Here is a tiny trained network, its code and every weight. The questions are about switching its units off for an input and a class, where a switched-off unit gives its printed mean instead of its output.

import numpy as np


def w(rows, s, z=0):
    codes = np.array(rows[::2]) - 128.0
    scale = np.full(codes.shape[1], s)
    scale[-1] = z or s
    return codes * scale


def f(y):
    return y / 2 * (1 + np.tanh(0.7978845608 * (y + 0.044715 * y**3)))


def log_softmax(a):
    a = a - a.max(-1, keepdims=True)
    return a - np.log(np.exp(a).sum(-1, keepdims=True))


def net(x, mask):
    res = np.array(x, float).reshape(1, 8) / 4 @ E
    y = f(res @ A[0][:, :-1].T + A[0][:, -1])
    res = res + np.where(mask, y, B[0][:, -1]) @ B[0][:, :-1]
    return log_softmax(res[-1] @ U[:, :-1].T + U[:, -1])


A, B = {}, {}
E = w([
[60,131,154,220],'x0',
[109,3,106,154],'x1',
[53,217,240,69],'x2',
[173,59,157,152],'x3',
[153,89,118,32],'x4',
[74,35,163,65],'x5',
[243,148,249,172],'x6',
[178,106,126,39],'x7',
],0.0052)
A[0] = w([
[194,138,157,181,157],'N0',
[67,63,143,135,189],'N1',
[136,91,1,119,205],'N2',
[206,122,178,30,190],'N3',
[171,146,154,237,163],'N4',
[71,213,130,117,199],'N5',
[87,68,145,192,206],'N6',
[105,221,134,147,232],'N7',
[182,199,180,163,211],'N8',
[90,54,58,113,254],'N9',
[134,99,25,123,215],'N10',
[72,52,129,102,219],'N11',
[134,76,185,98,158],'N12',
[60,194,145,111,195],'N13',
],0.0081,0.0045)
B[0] = w([
[210,122,147,197,181],'N0',
[64,70,175,130,191],'N1',
[93,67,37,119,246],'N2',
[191,186,96,2,211],'N3',
[165,107,149,220,218],'N4',
[33,200,86,180,218],'N5',
[122,53,171,158,209],'N6',
[105,193,56,205,235],'N7',
[170,168,63,179,226],'N8',
[58,56,114,107,254],'N9',
[82,62,36,123,231],'N10',
[34,68,169,86,213],'N11',
[149,135,187,66,163],'N12',
[14,213,142,168,211],'N13',
],0.0071,0.0056)
U = w([
[239,113,141,216,103],'0',
[252,181,110,73,104],'1',
[95,121,83,171,226],'2',
[137,110,127,97,250],'3',
[134,61,36,102,68],'4',
[141,161,168,47,95],'5',
[93,254,92,161,87],'6',
[101,79,237,121,27],'7',
],0.0079,0.0026)

Each question gives the input, the list of numbers given to net, and the class t.
The units are the neurons (one row each of A and B). Each row of codes is followed by its name. A weight is (code - 128) times the scale printed after its matrix; where a second scale follows, it is the last column's (A, B and U).
mask holds one flag per neuron, in row order. A switched-off neuron (its flag False) gives its mean, the last column of its row in B, instead of its output. The means were averaged over made-up inputs and are rounded, as every weight is.
A unit's drop is (log p(t) with every unit on - log p(t) with that unit switched off) / (log p(t) with every unit on - log p(t) with every unit switched off).
The circuit of an input: a set's keep is (log p(t) with only the set's units on - log p(t) with every unit switched off) / (log p(t) with every unit on - log p(t) with every unit switched off). Starting from the 12 units with the biggest drops (on a tie, the unit counted first), units are removed one at a time, each time the one whose removal leaves the highest keep (on an exact tie, the one counted first), for as long as the keep stays at least 0.8.
circuit, biggest first: the units of the circuit, biggest drop first
top k neurons: the k neurons with the biggest drops, biggest first
drop when u is switched off: that unit's drop, to one decimal
input [-3,6,-2,0,7,4,4,5], class 5: circuit, biggest first	N3, N12
input [3,-2,7,0,6,1,-6,2], class 6: circuit, biggest first	N13, N5
input [-3,1,8,2,4,1,5,7], class 1: circuit, biggest first	N3, N9
input [1,4,8,4,-4,-7,7,-2], class 0: circuit, biggest first	N4, N0
input [-4,3,-5,4,6,1,6,3], class 1: circuit, biggest first	N3, N12
input [-3,-1,-4,-4,-7,-8,1,-1], class 0: top 2 neurons	N4, N0
input [-4,-5,0,-4,0,0,6,4], class 1: top neuron	N3
input [6,-2,0,8,2,8,-7,2], class 7: top 2 neurons	N11, N1
input [-4,8,-5,7,-2,7,6,4], class 7: top 2 neurons	N12, N11
input [-5,-8,-5,8,5,6,0,-7], class 5: top 2 neurons	N3, N7
input [4,-5,-6,6,2,5,7,6], class 1: drop when N3 is switched off	0.4
input [-6,7,8,2,-8,-7,3,8], class 1: drop when N3 is switched off	0.2
input [0,-3,-5,8,0,-2,3,-8], class 0: drop when N1 is switched off	0.0
input [-5,-6,-6,-8,2,3,7,-2], class 1: top neuron	N3
